Below is a small trained network, with its code and all its weights. Each question gives an input and a target symbol and asks what happens when units are switched off, that is, made to give their printed mean instead of their output.

import numpy as np


def w(rows, s, z=0):
    codes = np.array(rows[::2]) - 128.0
    scale = np.full(codes.shape[1], s)
    scale[-1] = z or s
    return codes * scale


def f(y):
    return y / 2 * (1 + np.tanh(0.7978845608 * (y + 0.044715 * y**3)))


def softmax(a):
    e = np.exp(a - a.max(-1, keepdims=True))
    return e / e.sum(-1, keepdims=True)


def log_softmax(a):
    a = a - a.max(-1, keepdims=True)
    return a - np.log(np.exp(a).sum(-1, keepdims=True))


def net(x, mask):
    ids = ['δεηθψω'.index(c) for c in x.split()]
    T = len(ids)
    res = E[ids] + P[:T]
    r = res
    for j in range(2):
        rows = slice(3 * j, 3 * j + 3)
        q, k, v = (r @ M[0][rows].T for M in (Q, K, V))
        z = softmax(np.where(np.tri(T) > 0, q @ k.T / 3**0.5, -1e9)) @ v
        o = O[0][rows]
        res = res + np.where(mask[j], z, o[:, -1]) @ o[:, :-1]
    y = f(res @ A[0][:, :-1].T + A[0][:, -1])
    res = res + np.where(mask[2:18], y, B[0][:, -1]) @ B[0][:, :-1]
    return log_softmax(res[-1] @ U[:, :-1].T + U[:, -1])


Q, K, V, O, A, B = {}, {}, {}, {}, {}, {}
E = w([
[144,51,146,53,158,156,79,104,169,137,213,154],'δ',
[139,165,83,135,134,63,52,128,154,72,94,203],'ε',
[57,123,84,111,90,147,169,147,181,86,187,17],'η',
[6,65,132,65,94,252,73,84,169,125,122,91],'θ',
[130,130,140,160,145,217,97,96,116,33,149,96],'ψ',
[190,82,83,109,112,207,111,86,97,147,112,116],'ω',
],0.023)
P = w([
[158,93,69,245,56,131,156,105,168,129,100,214],'0',
[70,34,131,179,153,114,159,152,109,106,197,98],'1',
[78,76,116,152,120,132,121,131,115,120,199,109],'2',
[93,80,91,139,121,133,111,140,97,111,178,127],'3',
[94,102,104,130,131,141,103,119,102,129,176,112],'4',
[97,114,106,124,132,162,87,120,103,109,147,115],'5',
[125,127,118,104,156,158,83,108,106,115,125,112],'6',
[135,129,124,104,167,171,76,113,103,113,119,109],'7',
[140,133,125,105,181,188,74,119,102,102,118,115],'8',
[129,154,146,107,193,187,74,104,93,97,128,89],'9',
[139,129,111,77,206,176,70,109,109,102,92,101],'10',
[153,113,114,61,236,173,84,121,95,101,86,105],'11',
],0.011)
Q[0] = w([
[134,54,28,133,123,153,53,38,158,76,155,86],'H1',
[74,195,138,139,66,87,195,199,189,131,108,175],'H1',
[167,159,81,143,107,101,142,173,187,124,138,51],'H1',
[129,167,39,3,200,156,41,87,155,41,151,55],'H2',
[70,106,1,145,142,136,139,148,144,59,255,129],'H2',
[49,74,124,198,103,77,186,125,151,124,128,65],'H2',
],0.008)
K[0] = w([
[101,128,107,220,80,101,145,100,158,140,152,215],'H1',
[184,94,213,91,137,147,156,166,117,151,139,57],'H1',
[133,122,123,115,99,227,174,155,185,99,102,123],'H1',
[168,134,54,252,2,134,136,86,235,167,93,168],'H2',
[133,187,111,119,113,67,113,111,189,124,92,200],'H2',
[104,193,165,95,166,89,50,224,61,33,128,162],'H2',
],0.0078)
V[0] = w([
[118,81,157,126,91,228,137,132,16,106,168,75],'H1',
[98,146,43,60,102,174,228,169,180,104,146,125],'H1',
[136,78,123,2,159,97,92,99,163,170,181,145],'H1',
[180,110,180,131,193,104,152,123,151,108,138,194],'H2',
[74,82,148,72,119,40,156,87,164,185,112,168],'H2',
[230,132,70,116,105,71,189,84,136,188,104,104],'H2',
],0.0071)
O[0] = w([
[89,89,139,189,176,134,101,121,155,179,119,128,83],'H1',
[132,117,144,157,146,82,108,113,128,37,123,159,253],'H1',
[167,113,178,160,144,156,82,162,121,115,86,82,102],'H1',
[196,177,136,157,98,141,107,127,136,183,127,39,26],'H2',
[183,127,129,109,112,89,98,187,135,59,131,76,42],'H2',
[196,129,83,125,125,185,156,115,252,110,115,139,67],'H2',
],0.012,0.0038)
A[0] = w([
[114,150,144,129,156,143,132,100,139,92,83,76,130],'N1',
[128,143,152,249,187,43,116,192,187,175,60,174,2],'N2',
[109,136,119,162,187,139,124,125,152,114,121,105,210],'N3',
[116,130,133,152,97,166,140,133,138,113,120,100,82],'N4',
[157,100,130,98,103,169,88,151,122,103,86,104,106],'N5',
[119,145,167,91,103,126,139,144,149,132,140,144,91],'N6',
[139,161,115,96,92,162,158,130,112,128,133,130,62],'N7',
[133,116,121,161,99,95,146,156,156,139,126,70,48],'N8',
[96,126,128,125,144,115,147,181,151,129,131,120,106],'N9',
[143,105,146,99,173,161,103,68,117,128,115,115,93],'N10',
[116,103,122,142,117,101,177,116,137,127,176,127,141],'N11',
[111,109,150,113,94,82,115,147,99,139,158,124,106],'N12',
[104,139,97,130,58,113,146,96,122,157,108,133,104],'N13',
[169,108,115,165,85,114,137,183,110,154,152,73,64],'N14',
[117,130,149,161,167,113,123,144,77,122,88,138,62],'N15',
[136,125,128,111,161,168,130,148,126,72,115,140,71],'N16',
],0.013,0.0037)
B[0] = w([
[147,133,107,134,101,138,140,149,104,133,140,166,195],'N1',
[129,213,37,192,2,111,69,146,207,182,193,155,135],'N2',
[117,172,90,97,132,139,138,148,109,151,106,188,224],'N3',
[120,94,119,129,171,137,106,59,186,116,114,126,180],'N4',
[131,113,136,151,150,92,172,131,101,156,118,131,238],'N5',
[131,123,138,146,152,140,80,181,168,94,134,101,144],'N6',
[78,125,130,180,164,110,103,166,155,154,171,117,195],'N7',
[111,155,162,123,100,141,74,151,124,166,104,98,164],'N8',
[153,114,188,121,136,96,95,87,131,109,128,130,159],'N9',
[115,162,129,132,84,123,117,150,130,119,144,71,249],'N10',
[166,136,178,96,99,171,115,114,138,179,87,109,202],'N11',
[126,141,94,156,145,155,128,149,197,139,89,168,176],'N12',
[149,98,127,169,127,122,117,158,66,136,119,107,171],'N13',
[183,157,141,147,117,141,149,68,73,164,134,131,175],'N14',
[124,155,110,121,155,132,175,178,129,108,105,114,173],'N15',
[143,143,185,130,99,94,92,94,148,119,158,119,222],'N16',
],0.0093,0.013)
U = w([
[161,132,104,32,122,255,150,229,155,109,78,136,171],'δ',
[83,131,107,76,138,91,197,147,72,180,145,123,98],'ε',
[96,95,142,86,139,61,182,67,117,57,143,86,128],'η',
[145,138,168,71,115,121,82,165,118,129,41,49,185],'θ',
[76,85,114,121,224,115,132,211,139,94,79,60,186],'ψ',
[86,150,83,142,85,45,118,199,158,145,143,96,7],'ω',
],0.0049,0.0015)

Each question gives the input, a string of symbols that net reads in full, and the target symbol t.
The units are the heads (3 rows each of Q, K, V and O) and the neurons (one row each of A and B). Each row of codes is followed by its name. A weight is (code - 128) times the scale printed after its matrix; where a second scale follows, it is the last column's (O, A, B and U).
mask holds one flag per unit, heads first, then neurons. A switched-off unit (its flag False) gives its mean, the last column of its rows in O or B, instead of its output. The means were averaged over made-up inputs and are rounded, as every weight is.
A unit's drop is (log p(t) with every unit on - log p(t) with that unit switched off) / (log p(t) with every unit on - log p(t) with every unit switched off).
The circuit of an input: a set's keep is (log p(t) with only the set's units on - log p(t) with every unit switched off) / (log p(t) with every unit on - log p(t) with every unit switched off). Starting from the 12 units with the biggest drops (on a tie, the unit counted first), units are removed one at a time, each time the one whose removal leaves the highest keep (on an exact tie, the one counted first), for as long as the keep stays at least 0.8.
circuit, biggest first: the units of the circuit, biggest drop first
top k neurons: the k neurons with the biggest drops, biggest first
heads that matter: for each layer, one digit per head in row order, 1 if its drop is at least 0.15 and else 0, layers parted by /
drop of u: that unit's drop, to one decimal
input ε ψ ε δ θ θ, target ω: top neuron	(N7)
input θ η ε η, target θ: top 3 neurons	(N8; N11; N9)
input ε ω θ θ ψ η δ ω, target ε: top 3 neurons	(N5; N7; N12)
input θ ω η δ θ η, target ψ: circuit, biggest first	(H2; H1; N15)
input θ θ ε ε η ω ε δ δ ε, target ψ: top 3 neurons	(N15; N12; N11)
input θ η ω, target ψ: circuit, biggest first	(H1; H2; N15)
input ω θ ω δ θ η, target δ: circuit, biggest first	(H2; N11)
input ε ε η η δ δ ω ω, target ω: circuit, biggest first	(N7; H1; N11)
input η η θ, target η: circuit, biggest first	(H1; H2)
input η η η ψ, target η: circuit, biggest first	(N16; H1)
input θ ε η δ ψ η ε θ, target ψ: circuit, biggest first	(N12; H2)
input ψ θ η η η η ω ω θ η ω η, target ε: circuit, biggest first	(H2; H1)
input ε η δ, target δ: circuit, biggest first	(H1; N12)
input θ ε η δ δ, target δ: top 2 neurons	(N12; N5)
input ψ η ψ η ε ω ε η θ ψ, target ε: circuit, biggest first	(H2)
input η ω θ η θ ψ δ η ψ ψ θ ω, target η: heads that matter	10
input ψ η θ η ω δ η ω δ, target ε: heads that matter	11
input θ η δ ψ ω θ, target ψ: circuit, biggest first	(H2; H1)
input δ η η, target θ: top 2 neurons	(N8; N14)
input δ ε ψ ω, target ε: top 2 neurons	(N14; N5)
input η η ω δ η, target η: top neuron	(N9)
input ψ θ θ ω ω δ δ θ, target ε: drop of H2	0.4
input δ η ω, target θ: drop of H1	0.8
input ε ψ η ω η ψ η η ω η η δ, target ω: drop of N6	0.1
input ψ η θ η η η, target ε: drop of H1	0.3
